Below are the code and all the weights of a small trained network. Each question names an input and a class and asks about switching units off, where a switched-off unit gives its printed mean instead of its output.

import numpy as np


def w(rows, s, z=0):
    codes = np.array(rows[::2]) - 128.0
    scale = np.full(codes.shape[1], s)
    scale[-1] = z or s
    return codes * scale


def f(y):
    return np.maximum(y, 0)


def log_softmax(a):
    a = a - a.max(-1, keepdims=True)
    return a - np.log(np.exp(a).sum(-1, keepdims=True))


def net(x, mask):
    res = np.array(x, float).reshape(1, 7) / 4 @ E
    y = f(res @ A[0][:, :-1].T + A[0][:, -1])
    res = res + np.where(mask, y, B[0][:, -1]) @ B[0][:, :-1]
    return log_softmax(res[-1] @ U[:, :-1].T + U[:, -1])


A, B = {}, {}
E = w([
[128,129,129,128,128],'x0',
[127,129,130,128,129],'x1',
[104,18,146,83,190],'x2',
[88,73,142,249,77],'x3',
[129,126,124,128,128],'x4',
[41,156,40,153,198],'x5',
[127,128,129,128,127],'x6',
],0.012)
A[0] = w([
[114,149,104,88,146,93],'N0',
[155,154,135,80,137,140],'N1',
[126,103,89,104,170,90],'N2',
[136,172,109,205,76,112],'N3',
[129,94,130,118,156,126],'N4',
[82,114,90,93,210,107],'N5',
[55,167,63,166,182,123],'N6',
[97,99,140,179,110,129],'N7',
[188,86,179,68,103,26],'N8',
[145,123,117,132,168,73],'N9',
[103,145,100,157,145,57],'N10',
[117,106,142,177,147,66],'N11',
[85,152,101,151,133,30],'N12',
[154,120,125,171,109,111],'N13',
[149,132,120,197,86,114],'N14',
[66,170,68,182,187,19],'N15',
[135,135,137,139,114,69],'N16',
[160,168,136,94,119,37],'N17',
[133,101,137,62,175,110],'N18',
[128,80,121,116,136,116],'N19',
[136,141,126,108,140,150],'N20',
[165,183,132,48,137,73],'N21',
[79,165,104,99,180,108],'N22',
[148,188,137,56,129,102],'N23',
[122,7,144,112,151,2],'N24',
[128,203,90,128,111,36],'N25',
[124,123,119,117,147,73],'N26',
[145,96,184,161,103,78],'N27',
[103,113,121,110,159,98],'N28',
[140,161,141,91,125,92],'N29',
[138,200,118,149,104,184],'N30',
[97,82,137,200,135,23],'N31',
[137,56,143,102,123,106],'N32',
[99,77,113,177,121,6],'N33',
[131,52,115,108,139,108],'N34',
[164,156,114,81,147,166],'N35',
[175,146,165,152,66,150],'N36',
[108,102,111,121,172,113],'N37',
[141,252,102,153,118,56],'N38',
],0.021,0.015)
B[0] = w([
[72,157,152,134,105,172],'N0',
[194,118,102,106,140,203],'N1',
[67,129,153,112,128,174],'N2',
[35,95,89,130,105,226],'N3',
[106,151,152,133,123,169],'N4',
[11,131,180,123,145,227],'N5',
[228,174,181,114,119,251],'N6',
[168,95,84,134,126,194],'N7',
[193,200,233,122,142,200],'N8',
[99,114,140,139,113,138],'N9',
[159,77,97,145,135,156],'N10',
[173,152,165,130,130,154],'N11',
[154,94,66,154,131,155],'N12',
[92,131,113,134,143,165],'N13',
[53,108,105,119,137,200],'N14',
[205,79,2,125,139,212],'N15',
[105,127,153,126,117,133],'N16',
[127,84,93,153,117,163],'N17',
[67,145,201,137,136,210],'N18',
[179,133,133,127,124,166],'N19',
[132,135,149,102,122,170],'N20',
[172,100,51,138,127,224],'N21',
[37,132,159,142,124,204],'N22',
[192,107,69,142,130,222],'N23',
[217,66,12,138,103,194],'N24',
[161,162,207,114,142,181],'N25',
[105,120,133,152,113,137],'N26',
[68,69,104,138,124,175],'N27',
[83,149,146,149,118,162],'N28',
[152,108,104,141,121,169],'N29',
[158,80,73,131,134,236],'N30',
[206,179,197,106,145,176],'N31',
[203,123,104,111,128,185],'N32',
[192,180,218,119,127,160],'N33',
[200,170,105,120,129,186],'N34',
[193,157,169,131,122,223],'N35',
[58,103,64,142,122,225],'N36',
[75,132,168,136,120,177],'N37',
[210,196,220,123,137,230],'N38',
],0.045,0.019)
U = w([
[219,30,20,110,107,227],'0',
[229,169,215,74,122,161],'1',
[1,70,147,122,107,5],'2',
],0.0048,0.003)

Each question gives the input, the list of numbers given to net, and the class t.
The units are the neurons (one row each of A and B). Each row of codes is followed by its name. A weight is (code - 128) times the scale printed after its matrix; where a second scale follows, it is the last column's (A, B and U).
mask holds one flag per neuron, in row order. A switched-off neuron (its flag False) gives its mean, the last column of its row in B, instead of its output. The means were averaged over made-up inputs and are rounded, as every weight is.
A unit's drop is (log p(t) with every unit on - log p(t) with that unit switched off) / (log p(t) with every unit on - log p(t) with every unit switched off).
The circuit of an input: a set's keep is (log p(t) with only the set's units on - log p(t) with every unit switched off) / (log p(t) with every unit on - log p(t) with every unit switched off). Starting from the 12 units with the biggest drops (on a tie, the unit counted first), units are removed one at a time, each time the one whose removal leaves the highest keep (on an exact tie, the one counted first), for as long as the keep stays at least 0.8.
units of the circuit, in order: the units of the circuit, biggest drop first
top k neurons: the k neurons with the biggest drops, biggest first
drop when u is switched off: that unit's drop, to one decimal
input [3,-4,8,-1,2,4,-5], class 2: units of the circuit, in order : (N5)
input [3,-7,1,-4,0,-3,-6], class 1: top 3 neurons : (N15 N8 N24)
input [-7,5,2,8,2,8,-2], class 1: top 3 neurons : (N6 N31 N33)
input [8,8,-1,1,7,-2,5], class 2: top 2 neurons : (N15 N24)
input [1,-1,3,6,0,1,0], class 1: top 3 neurons : (N31 N33 N15)
input [2,-5,-7,-8,-4,3,4], class 1: top 2 neurons : (N38 N25)
input [0,-6,8,7,-4,2,6], class 1: top 2 neurons : (N31 N33)
input [8,3,-4,0,0,3,0], class 1: top 3 neurons : (N38 N24 N21)
input [-4,-8,-8,-2,4,7,2], class 1: top 2 neurons : (N38 N6)
input [-4,4,3,0,7,2,-7], class 2: top 2 neurons : (N38 N8)
input [-8,-5,6,4,-6,8,1], class 1: drop when N28 is switched off : 0.0
input [7,-3,-4,-2,6,7,-7], class 1: drop when N6 is switched off : 0.1
input [-6,-5,-5,-5,8,8,5], class 1: drop when N38 is switched off : 0.2
input [-3,5,-4,1,3,-4,-4], class 2: top neuron : (N15)
